Below are the code and all the weights of a small trained network. Each question names an input and a target symbol and asks about switching units off, where a switched-off unit gives its printed mean instead of its output.

import numpy as np


def w(rows, s, z=0):
    codes = np.array(rows[::2]) - 128.0
    scale = np.full(codes.shape[1], s)
    scale[-1] = z or s
    return codes * scale


def f(y):
    return np.maximum(y, 0)


def softmax(a):
    e = np.exp(a - a.max(-1, keepdims=True))
    return e / e.sum(-1, keepdims=True)


def log_softmax(a):
    a = a - a.max(-1, keepdims=True)
    return a - np.log(np.exp(a).sum(-1, keepdims=True))


def net(x, mask):
    ids = ['ΓΠΨαβδεηξτφω'.index(c) for c in x.split()]
    T = len(ids)
    res = E[ids] + P[:T]
    u = 0
    for l in range(2):
        q, k, v = (res @ M[l].T for M in (Q, K, V))
        z = softmax(np.where(np.tri(T) > 0, q @ k.T / 2**0.5, -1e9)) @ v
        res = res + np.where(mask[u], z, O[l][:, -1]) @ O[l][:, :-1]
        u += 1
        y = f(res @ A[l][:, :-1].T + A[l][:, -1])
        res = res + np.where(mask[u : u + 12], y, B[l][:, -1]) @ B[l][:, :-1]
        u += 12
    return log_softmax(res[-1] @ U[:, :-1].T + U[:, -1])


Q, K, V, O, A, B = {}, {}, {}, {}, {}, {}
E = w([
[70,120,236],'Γ',
[139,102,60],'Π',
[192,100,149],'Ψ',
[143,189,203],'α',
[91,146,95],'β',
[166,110,122],'δ',
[217,141,212],'ε',
[115,96,113],'η',
[71,95,151],'ξ',
[202,160,252],'τ',
[141,192,221],'φ',
[200,106,185],'ω',
],0.016)
P = w([
[218,99,189],'0',
[255,99,57],'1',
[192,134,94],'2',
[207,116,69],'3',
[171,140,108],'4',
[181,122,105],'5',
[200,89,74],'6',
[176,134,92],'7',
[148,171,124],'8',
[157,122,122],'9',
[196,92,137],'10',
[181,102,142],'11',
],0.0059)
Q[0] = w([
[7,180,112],'0.h1',
[57,67,67],'0.h1',
],0.015)
K[0] = w([
[247,159,171],'0.h1',
[162,210,154],'0.h1',
],0.013)
V[0] = w([
[214,167,232],'0.h1',
[65,254,160],'0.h1',
],0.0096)
O[0] = w([
[76,65,206,186],'0.h1',
[30,253,170,1],'0.h1',
],0.0069,0.0055)
A[0] = w([
[86,218,150,201],'0.n1',
[127,94,135,183],'0.n2',
[158,145,148,221],'0.n3',
[148,124,143,253],'0.n4',
[154,69,141,30],'0.n5',
[48,246,40,116],'0.n6',
[207,169,178,127],'0.n7',
[95,157,105,81],'0.n8',
[36,71,107,165],'0.n9',
[69,35,59,80],'0.n10',
[71,169,144,193],'0.n11',
[116,213,136,139],'0.n12',
],0.012,0.0046)
B[0] = w([
[151,101,123,135],'0.n1',
[136,91,88,211],'0.n2',
[213,57,82,222],'0.n3',
[239,44,99,251],'0.n4',
[7,195,149,208],'0.n5',
[165,106,209,129],'0.n6',
[32,155,26,254],'0.n7',
[90,99,160,128],'0.n8',
[255,143,31,171],'0.n9',
[149,147,97,190],'0.n10',
[118,119,78,141],'0.n11',
[182,125,201,133],'0.n12',
],0.0094,0.0076)
Q[1] = w([
[100,252,206],'1.h1',
[98,180,93],'1.h1',
],0.017)
K[1] = w([
[17,223,5],'1.h1',
[136,197,134],'1.h1',
],0.012)
V[1] = w([
[126,140,253],'1.h1',
[230,239,89],'1.h1',
],0.016)
O[1] = w([
[186,203,155,43],'1.h1',
[126,6,195,5],'1.h1',
],0.018,0.016)
A[1] = w([
[196,53,113,98],'1.n1',
[91,107,168,118],'1.n2',
[36,128,89,78],'1.n3',
[39,179,250,78],'1.n4',
[212,118,111,45],'1.n5',
[109,179,217,63],'1.n6',
[227,149,90,229],'1.n7',
[200,40,148,96],'1.n8',
[82,116,98,250],'1.n9',
[170,254,225,3],'1.n10',
[113,29,84,141],'1.n11',
[166,153,92,221],'1.n12',
],0.0085,0.0026)
B[1] = w([
[102,214,67,185],'1.n1',
[152,135,206,137],'1.n2',
[231,135,141,192],'1.n3',
[184,115,117,128],'1.n4',
[65,166,120,165],'1.n5',
[145,132,142,129],'1.n6',
[111,76,234,251],'1.n7',
[120,198,6,171],'1.n8',
[209,133,121,193],'1.n9',
[75,71,122,175],'1.n10',
[88,111,238,238],'1.n11',
[121,105,172,234],'1.n12',
],0.011,0.021)
U = w([
[231,2,193,189],'Γ',
[107,120,189,173],'Π',
[191,159,80,132],'Ψ',
[39,174,40,131],'α',
[47,133,40,145],'β',
[133,119,193,233],'δ',
[131,237,113,99],'ε',
[35,24,121,15],'η',
[85,92,58,136],'ξ',
[111,135,138,140],'τ',
[22,204,124,2],'φ',
[92,216,117,139],'ω',
],0.0077,0.003)

Each question gives the input, a string of symbols that net reads in full, and the target symbol t.
The units are the heads (2 rows each of Q, K, V and O) and the neurons (one row each of A and B). Each row of codes is followed by its name. A weight is (code - 128) times the scale printed after its matrix; where a second scale follows, it is the last column's (O, A, B and U).
mask holds one flag per unit, layer by layer, with each layer's heads first. A switched-off unit (its flag False) gives its mean, the last column of its rows in O or B, instead of its output. The means were averaged over made-up inputs and are rounded, as every weight is.
A unit's drop is (log p(t) with every unit on - log p(t) with that unit switched off) / (log p(t) with every unit on - log p(t) with every unit switched off).
The circuit of an input: a set's keep is (log p(t) with only the set's units on - log p(t) with every unit switched off) / (log p(t) with every unit on - log p(t) with every unit switched off). Starting from the 12 units with the biggest drops (on a tie, the unit counted first), units are removed one at a time, each time the one whose removal leaves the highest keep (on an exact tie, the one counted first), for as long as the keep stays at least 0.8.
units of the circuit, in order: the units of the circuit, biggest drop first
most important unit: the unit with the biggest drop
top k neurons: the k neurons with the biggest drops, biggest first
k most important neurons of layer l: the k neurons of layer l with the biggest drops, biggest first
input δ η Ψ, target Γ: most important unit : 0.n7
input Ψ ω Ψ δ Π Π, target Ψ: top 4 neurons : (0.n5, 0.n9, 0.n4, 1.n11)
input δ Π Ψ α Ψ ξ δ δ Π, target Γ: units of the circuit, in order : (1.h1, 1.n3)
input β δ τ η ω, target α: units of the circuit, in order : (1.h1, 1.n8, 1.n1)
input δ τ ξ ξ Π ω δ φ Ψ τ α, target Γ: top 3 neurons : (0.n7, 0.n4, 1.n8)
input ω Ψ φ ε δ δ τ Π δ Π Π, target ε: units of the circuit, in order : (0.h1, 1.h1, 0.n9)
input Π ξ δ δ ξ Π Π ω, target η: 3 most important neurons of layer 0 : (0.n7, 0.n10, 0.n9)
input δ η δ Π δ τ Π δ ω Ψ β, target Γ: top 4 neurons : (0.n7, 0.n4, 1.n8, 1.n3)
input δ δ Ψ Ψ, target Γ: top 2 neurons : (0.n5, 0.n9)
input δ δ ε Π Π δ δ, target Γ: top 3 neurons : (0.n7, 0.n9, 0.n5)
input Π Π δ η δ δ Ψ η Π Π ω δ, target η: top 4 neurons : (1.n11, 1.n8, 1.n1, 0.n7)
input δ β δ β δ Π α ω η, target Γ: top 4 neurons : (0.n7, 0.n4, 1.n8, 1.n3)
input ω ω Ψ, target ε: units of the circuit, in order : (0.h1, 1.h1, 0.n5)
input δ η δ τ η Ψ ξ ε, target Γ: units of the circuit, in order : (1.h1)
input τ ε α τ δ δ Ψ δ Π α, target φ: 4 most important neurons of layer 1 : (1.n10, 1.n7, 1.n3, 1.n9)
input Ψ Ψ Π ε, target Ψ: top 3 neurons : (0.n7, 0.n5, 0.n9)
input Ψ ξ Π δ, target Ψ: top 3 neurons : (0.n5, 0.n4, 0.n9)
input δ δ φ δ α δ Π ω, target Γ: top 4 neurons : (0.n7, 0.n5, 0.n9, 1.n3)
input Π τ δ δ β Ψ ω, target η: top 4 neurons : (1.n11, 0.n7, 1.n8, 1.n1)
input τ ξ δ δ α Ψ δ Ψ η, target φ: top 4 neurons : (0.n3, 0.n4, 1.n10, 1.n7)
input τ Ψ ε, target φ: 3 most important neurons of layer 0 : (0.n5, 0.n7, 0.n9)
input ω Π δ β, target ε: 2 most important neurons of layer 1 : (1.n11, 1.n3)
input Ψ φ Π ξ Ψ δ δ η ξ Π δ, target Ψ: 4 most important neurons of layer 0 : (0.n4, 0.n5, 0.n7, 0.n9)
input τ ω τ, target φ: most important unit : 0.n5
